Each row has a name. After each piece below comes the name of the row it's from, unless a question asks for something else. Each question is about the rows just above it. Places in a row count from 0.

duv: [ 93 140 142  98  85]
Rik: [143 140 179 108  86]
zodit: [174 140 180 127 120]
rom: [165 140 123 159 167]
gebaz: [176 140 142 152 158]
[165 140 123 159 167] -> rom
Changed gebaz: [177 140 142 152 158]. Place and old value: -> 0, [176]

Mik: [128  87  95 141]
kinog: [ 84 120  71  80]
nenag: [169  94 180  84]
Dutak: [156 111 152 118]
guro: [109 125 126  80]
lino: [170  86 139 148]
[ 84 120  71  80] -> kinog
Where do [109 125 126  80] appear? -> guro
[170  86 139 148] -> lino
One entry of lino was changed: [170  86 139 147]. Where, and from what? -> 3, [148]
Where does [170  85 139 148] differ from lino, and what was there? -> 1, [86]

Ludi: [161 157 138 146 152 181 172 168 179 118 165 131 100 158 162 115 124 125]
zub: [137 141 110 135 144 169 148 149 152 112 145 142 102 138 157 119 106 111]
sirob: [163 147 125 152 126 124 111 148 119 123 132 131 115 156 147 134  90 113]
zut: [123 141 111 121 158 173 172 140 163 104 159 151  99 121 152 108 130 130]
pezit: [163 144 170 138 124 103 129 139 131 143 138 117 139 155 117 140 134 145]
tem: [124 114 133 139 110 175 121 148 152 142 108 101 133 145 141 139 121  97]
[123 141 111 121 158 173 172 140 163 104 159 151  99 121 152 108 130 130] -> zut
Changed Ludi: [161 157 137 146 152 181 172 168 179 118 165 131 100 158 162 115 124 125]. Place and old value: -> 2, [138]
Changed pezit: [163 144 170 138 124 103 129 139 131 143 138 117 139 155 117 140 134 144]. Place and old value: -> 17, [145]
Which row holds [163 144 170 138 124 103 129 139 131 143 138 117 139 155 117 140 134 145]? -> pezit
One entry of sirob was changed: [163 147 125 152 126 124 111 148 119 123 132 131 115 155 147 134  90 113]. Where, and from what? -> 13, [156]

Naluf: [145 114 106 141 149 180 148 142 121 142 159 102 115 109 161 135 121 125
 119 149 104  93 125]
fepez: [139 119 103 134 145 168 147 143 131 141 149 112 126 118 149 122 125 136
 110 146 109 109 124]
Saf: [139 134 154 156 136 138 109 145 127 128 143 114 114 127 138 158 126 118
 169 130 140 124 138]
valob: [138 143 164 135 127 101 105 143 135 117 113 140 120 130 125 149 129 118
 167 117 160 149 149]
betin: [140 142 174 135 132 114 125 146 122 135 126 141 113 115 148 168 148 108
 156 133 137 135 135]
maro: [143 129 113 108 130 112 135 124 144 113 104 152 139 133 122 107 114 137
 126 118 159 145 160]
Kidid: [141 142 163 137 130 105 104 148 136 117 115 136 117 127 128 150 128 117
 169 119 159 147 150]
Feka: [116 140 111 106 123 107 144 128 156 135 108 159 164 154 106  91 144 164
  90 130 133 166 121]
Viga: [112 141 113 105 122 106 146 129 156 139 109 160 166 155 106  91 150 165
  86 132 129 168 115]
vefid: [150 130 122 101 135 112 146 137 138 120 102 155 127 113 142 120 126 125
 119 126 149 139 157]
fut: [133 141 172 123 125 103 130 134 118 134 119 150 117 117 143 161 152 108
 144 130 135 138 131]
[141 142 163 137 130 105 104 148 136 117 115 136 117 127 128 150 128 117
 169 119 159 147 150] -> Kidid
One entry of maro was changed: [143 129 114 108 130 112 135 124 144 113 104 152 139 133 122 107 114 137
 126 118 159 145 160]. Where, and from what? -> 2, [113]
Where does [150 130 122 101 135 112 146 137 138 121 102 155 127 113 142 120 126 125
 119 126 149 139 157] differ from vefid, and what was there? -> 9, [120]
Changed fut: [133 141 172 123 125 103 130 134 118 133 119 150 117 117 143 161 152 108
 144 130 135 138 131]. Place and old value: -> 9, [134]
[116 140 111 106 123 107 144 128 156 135 108 159 164 154 106  91 144 164
  90 130 133 166 121] -> Feka

vanif: [107  83  72 186 188  75 143 133  79 180 113  72 181 147 162 136  92 180
 171 186 152 170 109  93  80 111 136  85 138 164 142 105 134 147  74 102
 181 176 160 131 171 178 133 168 124 131  76 161 159 151 133 121 133 160
  92 168 133 129 145]
der: [107  83  72 186 188  75 143 133  79 180 113  72 181 147 162 136  92 180
 171 186 152 170 109  93  80 111 136  85 138 164 142 105 134 147  74 102
 181 176 160 131 171 178 133 168 124 131  76 161 159 151 133 121 133 160
  92 168 133  76 130]
ketuv: [ 72 107 147  68 152 137 160 174 138 120 100 154 173 157  97 181  96 152
 155 100 177  71  98  97 100 148 143 127  91 148 180 153  84  87 176 169
  90 178  93  74 165 128  75 146 116 162 140 178 181 189 115 151 124 108
 101  77 161 123 129]
[107  83  72 186 188  75 143 133  79 180 113  72 181 147 162 136  92 180
 171 186 152 170 109  93  80 111 136  85 138 164 142 105 134 147  74 102
 181 176 160 131 171 178 133 168 124 131  76 161 159 151 133 121 133 160
  92 168 133  76 130] -> der
[107  83  72 186 188  75 143 133  79 180 113  72 181 147 162 136  92 180
 171 186 152 170 109  93  80 111 136  85 138 164 142 105 134 147  74 102
 181 176 160 131 171 178 133 168 124 131  76 161 159 151 133 121 133 160
  92 168 133 129 145] -> vanif

teko: [129 120 140 114 129 142 122 123 191 128 192 138 130 106  81]
tor: [116 127 124 119  88  90 138 123 127 123 133  82 148 122 125]
mut: [142 136 134 134 148 150 114 136 128 143 131 152 120 143 115]
dilob: [114 124 124 146 105 103 127 131 123 127 131  90 150 123 133]
bamum: [127 111 126 131 161 165 131 125 139 119 148 159 114 115 115]
Tifed: [136 128 115 136 108 104 126 124 135 133 128 104 140 131 121]
Nelu: [127 111 126 131 161 165 131 125 139 119 148 159 114 128 115]
bul: [145 142 143 127 149 148 106 136 137 135 146 150 124 163 119]
vikes: [137 132 136 114 141 144 125 128 155 131 141 136 127 143 111]
Tamav: [135 129 127 140 145 153 113 133 116 134 101 142 125 140 148]
Gomu: [137 137 116 143 141 128 117 132 139 132 142 138 133 137 116]
The row with [145 142 143 127 149 148 106 136 137 135 146 150 124 163 119] is -> bul
The row with [116 127 124 119  88  90 138 123 127 123 133  82 148 122 125] is -> tor
[137 137 116 143 141 128 117 132 139 132 142 138 133 137 116] -> Gomu

kulot: [153 108  90 168 150 112 141 153 173 104 160 149  91  65 181  94 145 111
 103 120 137 106 127]
Fibo: [139 163 104 114 127 159 140 113 133 119 123 134 105 184 120 126 126 138
 106 160 124 134 109]
Mib: [153 108  90 168 138 112 141 153 173 104 160 149  91  65 181  94 145 111
 103 120 137 106 127]
Where does [140 163 104 114 127 159 140 113 133 119 123 134 105 184 120 126 126 138
 106 160 124 134 109] differ from Fibo, and what was there? -> 0, [139]
[153 108  90 168 150 112 141 153 173 104 160 149  91  65 181  94 145 111
 103 120 137 106 127] -> kulot

vidob: [ 90 120 149  95 131 104 132 111 162]
danov: [128 154 154 129 100  98 147 143 160]
seg: [ 90 120 149  95 131 104 132 111 150]
Fira: [128 154 154 129  89 135 162 135 104]
[128 154 154 129 100  98 147 143 160] -> danov
The row with [128 154 154 129  89 135 162 135 104] is -> Fira
Where does [128 154 154 129  89 134 162 135 104] differ from Fira, and what was there? -> 5, [135]
The row with [ 90 120 149  95 131 104 132 111 150] is -> seg
Which row holds [ 90 120 149  95 131 104 132 111 162]? -> vidob
Changed vidob: [ 90 120 148  95 131 104 132 111 162]. Place and old value: -> 2, [149]

vatos: [127 136 139 136 129 137 100 159 136  96 125 135 174 126  98 101 127 146
 128 120 141 152 143 179 124 113 102 173 136 140 148]
Deri: [109 134 147 107 105 135 123 144 133 108 120 128 163 107 128 119 140 142
 150 124 153 151 137 161 110  92 111 185 142 149 127]
boz: [112 136 147 111 106 133 120 145 134 106 121 129 164 108 124 117 140 143
 149 123 153 149 136 162 110  91 111 183 142 149 129]
gata: [126 137 140 132 125 138 110 159 134 104 125 134 174 123 100 106 128 139
 132 123 141 158 144 179 121 112 106 172 134 140 144]
sete: [116 131 144 128 110 148 133 154 125 126 118 123 166 120 108 107 131 126
 131 132 145 156 144 175 109 119 124 168 133 149 138]
Where do [126 137 140 132 125 138 110 159 134 104 125 134 174 123 100 106 128 139
 132 123 141 158 144 179 121 112 106 172 134 140 144] appear? -> gata
Where does [126 137 140 132 125 138 110 159 134 104 125 134 174 123 100 106 128 139
 132 123 141 158 144 179 121 112 106 172 134 141 144] differ from gata, and what was there? -> 29, [140]
[127 136 139 136 129 137 100 159 136  96 125 135 174 126  98 101 127 146
 128 120 141 152 143 179 124 113 102 173 136 140 148] -> vatos

numi: [166 135 113 151 116 149 147 176 100 156 117 172 146 187 180  78 150 180
 135 137]
Bebup: [ 76  83  68  87  73 133 121  72 150 160 123 152  90  83 158 110 144 111
 178 140]
gogul: [149 181 175  93 143 131 122  65 187 139 151  69  75 122  71 134 108 169
 106 186]
Maru: [119  91  71  68 102 123 127  78 122 108 182 150 147 112 176  95 191 169
  67 184]
Where does [ 76  83  68  88  73 133 121  72 150 160 123 152  90  83 158 110 144 111
 178 140] differ from Bebup, and what was there? -> 3, [87]
One entry of Bebup was changed: [ 76  83  68  87  73 133 121  72 150 160 123 152  90  84 158 110 144 111
 178 140]. Where, and from what? -> 13, [83]
Changed Maru: [119  90  71  68 102 123 127  78 122 108 182 150 147 112 176  95 191 169
  67 184]. Place and old value: -> 1, [91]
Where does [119  91  71  68 102 123 127  78 122 108 182 150 147 112 176  95 191 169
  67 185] differ from Maru, and what was there? -> 19, [184]
Changed Maru: [119  91  71  68 102 123 127  78 122 108 182 150 147 111 176  95 191 169
  67 184]. Place and old value: -> 13, [112]

Kufo: [134 122 123 118 118 148 136 128 120 130 124 114 131 131 109 109]
ranel: [116 119 139 111 191 129 131 137 132 143 133 128 107 129 144 103]
lorak: [134 122 123 118 118 148 127 128 120 130 124 114 145 131 109 109]
Changed Kufo: [134 122 123 118 118 148 136 128 120 130 124 113 131 131 109 109]. Place and old value: -> 11, [114]
One entry of Kufo was changed: [134 122 123 118 118 148 136 128 120 131 124 114 131 131 109 109]. Where, and from what? -> 9, [130]
Where does [116 119 139 111 191 129 131 137 132 143 133 128 107 129 143 103] differ from ranel, and what was there? -> 14, [144]
Changed ranel: [116 119 139 111 191 129 131 137 132 143 133 128 107 129 144 104]. Place and old value: -> 15, [103]

peri: [136  91 113 127 126 178 147 123 151 159 112 124 146]
kamu: [145 102 182 159  77 125 165 116 149 173 150 102 138]
Tovut: [136  90 145 140 129 161 134 128 149 149 125 113 118]
vus: [141 148 143 152  91 123 168 114 149 158 134 133 163]
rova: [125  87 112 117 135 165 135 130 139 153 120 126 134]
[125  87 112 117 135 165 135 130 139 153 120 126 134] -> rova
[136  91 113 127 126 178 147 123 151 159 112 124 146] -> peri

Midu: [100 135 151 107 101 148 138 125 134 127 145 125 146 117 137 152 126 133
 140 137 114 122 142 115 134 100]
nemen: [170 108  87 159 173  93 106 130 129 136  93 133  99 141 112  82 134 125
  95 116 154 137 107 139 114 177]
Robid: [159 127 109 152 153 110 122 132 112 123 118 130 110 143 120 111 129 119
 128 117 138 135 112 149 126 153]
Fune: [ 91 118 141  99 105 142 126 122 160 143 128 128 147 106 135 135 130 143
 108 142 124 119 147  93 124 107]
kazo: [149 119 109 143 150 111 118 129 127 131 112 130 114 135 120 107 131 126
 114 122 140 132 118 134 122 151]
Rezif: [ 81 150 174  93  77 168 153 125 127 120 167 122 161 113 146 179 122 132
 164 141  98 118 152 116 143  69]
duvo: [146 118 109 141 148 112 117 127 130 132 112 130 115 133 121 107 131 133
 112 123 157 132 119 131 121 150]
Rezo: [170 108  87 159 173  93 106 130 129 120  93 133  99 141 112  82 134 125
  95 116 154 118 107 139 114 177]
Zere: [166 115  95 156 166  99 112 131 124 131 102 132 103 141 115  92 132 123
 107 117 149 136 109 142 118 168]
mozi: [146 118 109 141 148 112 117 129 130 132 112 130 115 133 121 107 131 127
 112 123 140 132 119 131 121 150]
Where do [ 91 118 141  99 105 142 126 122 160 143 128 128 147 106 135 135 130 143
 108 142 124 119 147  93 124 107] appear? -> Fune
The row with [166 115  95 156 166  99 112 131 124 131 102 132 103 141 115  92 132 123
 107 117 149 136 109 142 118 168] is -> Zere
One entry of Zere was changed: [166 115  95 156 166  99 112 131 124 131 102 133 103 141 115  92 132 123
 107 117 149 136 109 142 118 168]. Where, and from what? -> 11, [132]
Which row holds [100 135 151 107 101 148 138 125 134 127 145 125 146 117 137 152 126 133
 140 137 114 122 142 115 134 100]? -> Midu
Where does [159 127 109 152 153 110 122 132 112 123 118 130 110 143 119 111 129 119
 128 117 138 135 112 149 126 153] differ from Robid, and what was there? -> 14, [120]

kir: [141 135 137 154 150 116 122 157 127  96 107 137 169 100 129 115 121 152
  67 130 116 148 135 139 112]
tope: [157 155 102 123 157 141 119 113 113 125  94 155 118 122 113 130 177 135
 122 147  64 152 136 113 109]
Fafib: [129 135 107 101 121 146 129  93 121 158 132 133  82 152 119 141 160 109
 185 136 109 120 125 110 134]
Changed Fafib: [129 135 107 101 121 146 129  93 121 158 132 133  82 152 119 141 160 109
 185 136 109 120 125 111 134]. Place and old value: -> 23, [110]
[141 135 137 154 150 116 122 157 127  96 107 137 169 100 129 115 121 152
  67 130 116 148 135 139 112] -> kir
Where does [141 135 137 154 150 116 122 157 127  96 107 136 169 100 129 115 121 152
  67 130 116 148 135 139 112] differ from kir, and what was there? -> 11, [137]
[157 155 102 123 157 141 119 113 113 125  94 155 118 122 113 130 177 135
 122 147  64 152 136 113 109] -> tope
Where does [129 135 107 101 121 146 129  93 121 158 132 133  82 152 119 141 160 108
 185 136 109 120 125 110 134] differ from Fafib, and what was there? -> 17, [109]

gitud: [112 108 131 154 109 191 135]
Zusez: [147 120 148  78 125 138 152]
luvup: [106 131 165 135 112  86 144]
Bimim: [119 131 130 142  75 152 167]
vitak: [163 109 152  92 106 130 109]
sezu: [123  90 158 150 104 109 139]
Dupi: [130  95 178 126 115 141 102]
Changed sezu: [123  90 158 150 104 109 140]. Place and old value: -> 6, [139]
Where do [123  90 158 150 104 109 139] appear? -> sezu
Where do [106 131 165 135 112  86 144] appear? -> luvup

